Here is a tiny trained network, its code and every weight. The questions are about switching its units off for an input and a class, where a switched-off unit gives its printed mean instead of its output.

import numpy as np


def w(rows, s, z=0):
    codes = np.array(rows[::2]) - 128.0
    scale = np.full(codes.shape[1], s)
    scale[-1] = z or s
    return codes * scale


def f(y):
    return y / 2 * (1 + np.tanh(0.7978845608 * (y + 0.044715 * y**3)))


def log_softmax(a):
    a = a - a.max(-1, keepdims=True)
    return a - np.log(np.exp(a).sum(-1, keepdims=True))


def net(x, mask):
    res = np.array(x, float).reshape(1, 8) / 4 @ E
    y = f(res @ A[0][:, :-1].T + A[0][:, -1])
    res = res + np.where(mask, y, B[0][:, -1]) @ B[0][:, :-1]
    return log_softmax(res[-1] @ U[:, :-1].T + U[:, -1])


A, B = {}, {}
E = w([
[25,147,130],'x0',
[112,88,162],'x1',
[97,60,49],'x2',
[138,154,98],'x3',
[143,133,82],'x4',
[93,254,137],'x5',
[66,163,170],'x6',
[122,89,114],'x7',
],0.0083)
A[0] = w([
[107,132,107,117],'neuron 1',
[120,63,204,99],'neuron 2',
[104,102,153,86],'neuron 3',
[177,75,9,205],'neuron 4',
[83,77,154,111],'neuron 5',
[171,167,231,233],'neuron 6',
[64,154,60,178],'neuron 7',
[122,133,86,61],'neuron 8',
[133,140,89,53],'neuron 9',
[112,124,177,225],'neuron 10',
[162,124,99,213],'neuron 11',
[215,128,125,153],'neuron 12',
[147,179,156,137],'neuron 13',
[82,120,188,254],'neuron 14',
[147,59,133,184],'neuron 15',
[134,107,129,75],'neuron 16',
],0.014,0.0066)
B[0] = w([
[110,109,67,137],'neuron 1',
[185,61,77,156],'neuron 2',
[128,43,43,129],'neuron 3',
[96,171,130,255],'neuron 4',
[99,97,80,156],'neuron 5',
[162,207,72,245],'neuron 6',
[53,142,107,224],'neuron 7',
[92,3,130,127],'neuron 8',
[96,4,144,124],'neuron 9',
[122,166,84,188],'neuron 10',
[78,196,98,185],'neuron 11',
[110,192,173,189],'neuron 12',
[120,155,100,182],'neuron 13',
[175,180,52,222],'neuron 14',
[131,155,79,186],'neuron 15',
[177,96,253,120],'neuron 16',
],0.0075,0.0096)
U = w([
[166,110,167,82],'0',
[127,235,87,215],'1',
[207,75,120,91],'2',
[76,88,67,106],'3',
[113,78,218,56],'4',
[142,44,135,46],'5',
[151,61,246,3],'6',
],0.012,0.0043)

Each question gives the input, the list of numbers given to net, and the class t.
The units are the neurons (one row each of A and B). Each row of codes is followed by its name. A weight is (code - 128) times the scale printed after its matrix; where a second scale follows, it is the last column's (A, B and U).
mask holds one flag per neuron, in row order. A switched-off neuron (its flag False) gives its mean, the last column of its row in B, instead of its output. The means were averaged over made-up inputs and are rounded, as every weight is.
A unit's drop is (log p(t) with every unit on - log p(t) with that unit switched off) / (log p(t) with every unit on - log p(t) with every unit switched off).
The circuit of an input: a set's keep is (log p(t) with only the set's units on - log p(t) with every unit switched off) / (log p(t) with every unit on - log p(t) with every unit switched off). Starting from the 12 units with the biggest drops (on a tie, the unit counted first), units are removed one at a time, each time the one whose removal leaves the highest keep (on an exact tie, the one counted first), for as long as the keep stays at least 0.8.
units of the circuit, in order: the units of the circuit, biggest drop first
drop when u is switched off: that unit's drop, to one decimal
input [-4,6,5,0,-1,4,1,5], class 3: units of the circuit, in order -> (neuron 6)
input [-1,-6,4,0,7,-2,5,7], class 3: units of the circuit, in order -> (neuron 6; neuron 14)
input [8,8,-4,-4,4,-7,5,-6], class 3: units of the circuit, in order -> (neuron 2; neuron 5)
input [7,-1,-3,2,-8,-8,7,1], class 3: units of the circuit, in order -> (neuron 2; neuron 5)
input [5,-2,0,2,3,1,1,6], class 3: units of the circuit, in order -> (neuron 6; neuron 12; neuron 4)
input [2,5,7,-8,0,4,-7,-4], class 3: units of the circuit, in order -> (neuron 6; neuron 12)
input [-7,2,2,-8,5,-6,-4,0], class 1: drop when neuron 4 is switched off -> 0.7
input [4,-5,7,1,6,-3,-1,0], class 3: drop when neuron 6 is switched off -> 0.2
input [7,3,8,8,2,3,-5,7], class 3: drop when neuron 8 is switched off -> 0.1
input [2,7,6,-5,-3,8,3,8], class 3: drop when neuron 12 is switched off -> 0.1
